Below are the code and all the weights of a small trained network. Each question names an input and a class and asks about switching units off, where a switched-off unit gives its printed mean instead of its output.

import numpy as np


def w(rows, s, z=0):
    codes = np.array(rows[::2]) - 128.0
    scale = np.full(codes.shape[1], s)
    scale[-1] = z or s
    return codes * scale


def f(y):
    return np.maximum(y, 0)


def log_softmax(a):
    a = a - a.max(-1, keepdims=True)
    return a - np.log(np.exp(a).sum(-1, keepdims=True))


def net(x, mask):
    res = np.array(x, float).reshape(1, 6) / 4 @ E
    y = f(res @ A[0][:, :-1].T + A[0][:, -1])
    res = res + np.where(mask, y, B[0][:, -1]) @ B[0][:, :-1]
    return log_softmax(res[-1] @ U[:, :-1].T + U[:, -1])


A, B = {}, {}
E = w([
[186,32,149,120,52],'x0',
[129,129,128,127,127],'x1',
[200,141,8,173,154],'x2',
[90,153,128,223,65],'x3',
[129,125,133,133,133],'x4',
[128,127,128,128,128],'x5',
],0.016)
A[0] = w([
[193,97,98,146,104,52],'N0',
[122,154,83,138,146,97],'N1',
[199,117,64,156,125,85],'N2',
[159,108,129,52,186,245],'N3',
[38,170,159,109,169,228],'N4',
[132,174,54,165,200,130],'N5',
[104,148,93,178,96,98],'N6',
[33,166,168,100,156,219],'N7',
[112,151,115,155,132,100],'N8',
[78,153,127,249,44,137],'N9',
[77,168,163,120,159,192],'N10',
[145,107,123,66,174,221],'N11',
[106,136,179,110,117,210],'N12',
[209,88,84,152,99,36],'N13',
[130,150,80,146,164,130],'N14',
[111,68,179,95,67,148],'N15',
[78,176,157,100,150,159],'N16',
[197,101,101,144,100,57],'N17',
[122,59,197,93,52,127],'N18',
[135,184,59,166,204,137],'N19',
[112,121,142,140,103,51],'N20',
[206,93,107,144,91,58],'N21',
[164,118,126,38,178,255],'N22',
[147,89,198,122,93,180],'N23',
],0.013,0.0058)
B[0] = w([
[68,111,110,164,138,184],'N0',
[147,128,144,131,128,169],'N1',
[103,136,111,184,153,211],'N2',
[136,112,83,95,214,227],'N3',
[57,109,85,200,153,218],'N4',
[198,168,175,113,138,227],'N5',
[134,134,147,154,105,178],'N6',
[72,111,97,171,127,220],'N7',
[135,144,140,153,113,154],'N8',
[113,168,205,180,5,250],'N9',
[97,112,111,169,140,192],'N10',
[133,114,103,103,173,206],'N11',
[98,98,111,100,122,191],'N12',
[69,117,101,167,137,201],'N13',
[158,137,141,129,137,185],'N14',
[155,111,131,74,105,221],'N15',
[102,123,105,151,143,188],'N16',
[64,102,101,172,134,184],'N17',
[196,115,153,54,93,239],'N18',
[202,170,181,112,143,230],'N19',
[125,122,128,116,110,145],'N20',
[58,117,91,149,134,193],'N21',
[140,110,93,105,205,233],'N22',
[132,115,126,87,109,210],'N23',
],0.014,0.018)
U = w([
[63,83,51,143,222,251],'0',
[28,131,129,201,90,206],'1',
[255,163,129,103,223,104],'2',
[226,197,204,158,101,2],'3',
[201,76,113,8,152,163],'4',
[172,116,200,71,28,10],'5',
],0.0096,0.0017)

Each question gives the input, the list of numbers given to net, and the class t.
The units are the neurons (one row each of A and B). Each row of codes is followed by its name. A weight is (code - 128) times the scale printed after its matrix; where a second scale follows, it is the last column's (A, B and U).
mask holds one flag per neuron, in row order. A switched-off neuron (its flag False) gives its mean, the last column of its row in B, instead of its output. The means were averaged over made-up inputs and are rounded, as every weight is.
A unit's drop is (log p(t) with every unit on - log p(t) with that unit switched off) / (log p(t) with every unit on - log p(t) with every unit switched off).
The circuit of an input: a set's keep is (log p(t) with only the set's units on - log p(t) with every unit switched off) / (log p(t) with every unit on - log p(t) with every unit switched off). Starting from the 12 units with the biggest drops (on a tie, the unit counted first), units are removed one at a time, each time the one whose removal leaves the highest keep (on an exact tie, the one counted first), for as long as the keep stays at least 0.8.
units of the circuit, in order: the units of the circuit, biggest drop first
unit that matters most: the unit with the biggest drop
top k neurons: the k neurons with the biggest drops, biggest first
drop when u is switched off: that unit's drop, to one decimal
input [0,-4,6,1,2,-1], class 3: units of the circuit, in order : [N19, N3]
input [1,-6,-7,0,-6,-1], class 4: unit that matters most : N18
input [1,-3,-7,0,8,-1], class 4: units of the circuit, in order : [N18, N9]
input [-7,-6,0,3,1,-5], class 1: top 3 neurons : [N4, N7, N18]
input [-5,-2,-2,1,-4,6], class 1: top 3 neurons : [N3, N22, N11]
input [7,1,0,0,4,4], class 4: top 3 neurons : [N18, N9, N4]
input [-8,-3,1,-2,-7,4], class 2: top 2 neurons : [N19, N5]
input [0,8,1,6,0,8], class 3: top 2 neurons : [N4, N7]
input [0,8,4,-4,5,4], class 2: top 2 neurons : [N4, N7]
input [-4,2,0,2,7,-3], class 1: top 2 neurons : [N18, N4]
input [1,-6,5,2,-5,-7], class 1: top 2 neurons : [N18, N13]
input [4,-7,-4,0,1,-7], class 4: drop when N9 is switched off : 1.0
input [3,4,-5,0,3,-5], class 4: drop when N9 is switched off : 0.8
input [-5,8,2,5,-5,6], class 3: drop when N2 is switched off : 0.0
input [6,6,1,-7,8,4], class 0: unit that matters most : N21
